Here is a tiny trained network, its code and every weight. The questions are about switching its units off for an input and a class, where a switched-off unit gives its printed mean instead of its output.

import numpy as np


def w(rows, s, z=0):
    codes = np.array(rows[::2]) - 128.0
    scale = np.full(codes.shape[1], s)
    scale[-1] = z or s
    return codes * scale


def f(y):
    return np.maximum(y, 0)


def log_softmax(a):
    a = a - a.max(-1, keepdims=True)
    return a - np.log(np.exp(a).sum(-1, keepdims=True))


def net(x, mask):
    res = np.array(x, float).reshape(1, 6) / 4 @ E
    y = f(res @ A[0][:, :-1].T + A[0][:, -1])
    res = res + np.where(mask, y, B[0][:, -1]) @ B[0][:, :-1]
    return log_softmax(res[-1] @ U[:, :-1].T + U[:, -1])


A, B = {}, {}
E = w([
[97,123,44,18,144,90,39,22],'x0',
[125,136,62,239,121,104,20,183],'x1',
[2,99,70,100,108,168,181,172],'x2',
[93,96,161,162,137,91,128,106],'x3',
[108,105,149,148,135,106,128,113],'x4',
[111,173,142,68,160,17,127,210],'x5',
],0.0085)
A[0] = w([
[98,132,106,187,63,108,63,169,88],'neuron 1',
[26,99,62,82,87,164,190,180,67],'neuron 2',
[34,174,107,103,146,21,131,191,125],'neuron 3',
[141,91,47,198,141,116,62,159,2],'neuron 4',
[203,192,97,114,76,134,126,118,197],'neuron 5',
[129,127,127,147,105,201,91,89,44],'neuron 6',
[127,141,197,85,103,152,164,98,17],'neuron 7',
[201,185,172,121,167,65,113,106,87],'neuron 8',
[146,93,66,72,175,73,68,31,48],'neuron 9',
[206,151,189,119,107,132,101,110,80],'neuron 10',
[134,176,108,196,114,95,78,185,95],'neuron 11',
[140,128,182,47,152,116,153,59,91],'neuron 12',
[158,128,171,163,65,172,212,205,138],'neuron 13',
[242,116,152,133,180,111,101,88,48],'neuron 14',
[136,128,216,91,108,135,254,116,113],'neuron 15',
[144,151,137,96,152,114,148,149,108],'neuron 16',
[149,160,201,216,149,138,153,185,32],'neuron 17',
[125,121,89,108,139,116,96,109,4],'neuron 18',
[118,84,172,104,169,71,114,140,132],'neuron 19',
[90,124,55,83,64,124,96,101,192],'neuron 20',
[135,58,149,196,63,171,154,21,108],'neuron 21',
[141,194,178,94,152,8,145,195,82],'neuron 22',
],0.0092,0.0065)
B[0] = w([
[206,109,54,122,178,59,108,61,185],'neuron 1',
[63,122,123,253,168,92,213,156,212],'neuron 2',
[170,171,151,160,116,218,132,131,204],'neuron 3',
[141,200,56,107,183,61,117,65,174],'neuron 4',
[172,69,157,170,127,99,126,189,193],'neuron 5',
[135,209,84,112,131,214,112,167,152],'neuron 6',
[147,166,22,70,150,110,152,29,162],'neuron 7',
[81,115,151,212,110,131,213,179,187],'neuron 8',
[42,176,175,78,41,114,124,108,207],'neuron 9',
[81,121,116,213,134,104,218,153,176],'neuron 10',
[142,86,93,60,218,88,97,81,192],'neuron 11',
[204,98,77,98,168,64,108,107,195],'neuron 12',
[107,119,187,60,25,81,80,100,253],'neuron 13',
[17,143,126,206,130,108,217,135,179],'neuron 14',
[186,99,45,104,188,63,98,91,236],'neuron 15',
[146,103,114,113,135,174,136,109,152],'neuron 16',
[36,189,142,11,19,92,117,108,210],'neuron 17',
[64,178,131,67,90,113,152,92,142],'neuron 18',
[126,122,169,112,188,173,81,159,163],'neuron 19',
[103,67,206,122,87,134,109,123,212],'neuron 20',
[184,232,147,114,181,225,103,205,215],'neuron 21',
[180,229,128,139,146,241,100,155,200],'neuron 22',
],0.0071,0.011)
U = w([
[89,129,167,42,45,79,91,97,79],'0',
[179,101,41,84,199,55,103,81,94],'1',
[168,181,134,119,166,246,99,128,81],'2',
[82,95,137,229,150,78,187,124,90],'3',
[169,62,161,119,148,113,79,122,254],'4',
],0.011,0.018)

Each question gives the input, the list of numbers given to net, and the class t.
The units are the neurons (one row each of A and B). Each row of codes is followed by its name. A weight is (code - 128) times the scale printed after its matrix; where a second scale follows, it is the last column's (A, B and U).
mask holds one flag per neuron, in row order. A switched-off neuron (its flag False) gives its mean, the last column of its row in B, instead of its output. The means were averaged over made-up inputs and are rounded, as every weight is.
A unit's drop is (log p(t) with every unit on - log p(t) with that unit switched off) / (log p(t) with every unit on - log p(t) with every unit switched off).
The circuit of an input: a set's keep is (log p(t) with only the set's units on - log p(t) with every unit switched off) / (log p(t) with every unit on - log p(t) with every unit switched off). Starting from the 12 units with the biggest drops (on a tie, the unit counted first), units are removed one at a time, each time the one whose removal leaves the highest keep (on an exact tie, the one counted first), for as long as the keep stays at least 0.8.
circuit, biggest first: the units of the circuit, biggest drop first
unit that matters most: the unit with the biggest drop
k most important neurons: the k neurons with the biggest drops, biggest first
drop when u is switched off: that unit's drop, to one decimal
input [1,-4,6,2,1,-6], class 2: unit that matters most => neuron 21
input [-8,3,-6,5,-8,2], class 0: 2 most important neurons => (neuron 17; neuron 13)
input [0,-7,-8,5,-2,6], class 3: 2 most important neurons => (neuron 8; neuron 14)
input [-5,6,2,-4,-2,8], class 2: 3 most important neurons => (neuron 22; neuron 3; neuron 15)
input [-4,5,-3,5,-4,-4], class 1: circuit, biggest first => (neuron 1; neuron 4)
input [8,-1,-8,-5,-4,-6], class 0: 2 most important neurons => (neuron 9; neuron 2)
input [-5,-7,-6,2,8,-7], class 1: 2 most important neurons => (neuron 15; neuron 7)
input [4,5,1,2,2,-8], class 2: 2 most important neurons => (neuron 21; neuron 6)
input [2,2,0,-2,-3,5], class 2: 3 most important neurons => (neuron 22; neuron 3; neuron 13)
input [1,8,-8,-2,-5,-3], class 1: 2 most important neurons => (neuron 11; neuron 4)
input [6,-5,1,8,5,7], class 4: 4 most important neurons => (neuron 12; neuron 17; neuron 21; neuron 13)
input [-1,5,-8,-3,-7,1], class 3: 2 most important neurons => (neuron 14; neuron 8)
input [8,8,4,-3,-6,5], class 0: 2 most important neurons => (neuron 9; neuron 20)
input [-8,0,2,-6,5,6], class 0: 2 most important neurons => (neuron 13; neuron 17)
input [-6,8,-2,-7,-7,2], class 1: 2 most important neurons => (neuron 11; neuron 1)
input [7,5,-6,3,-2,2], class 0: 2 most important neurons => (neuron 9; neuron 2)
input [-7,-2,5,7,-2,7], class 0: circuit, biggest first => (neuron 13)
input [6,-7,-8,-8,0,-5], class 3: 3 most important neurons => (neuron 14; neuron 10; neuron 8)
input [-4,-7,-1,3,8,-1], class 1: drop when neuron 7 is switched off => 0.1
input [4,-8,4,4,0,-6], class 1: drop when neuron 12 is switched off => 0.2
input [5,0,6,-3,1,0], class 3: circuit, biggest first => (neuron 2)
input [-7,-2,7,-6,4,4], class 0: drop when neuron 17 is switched off => 0.9
input [-4,-2,-5,1,-5,8], class 2: drop when neuron 4 is switched off => 0.0
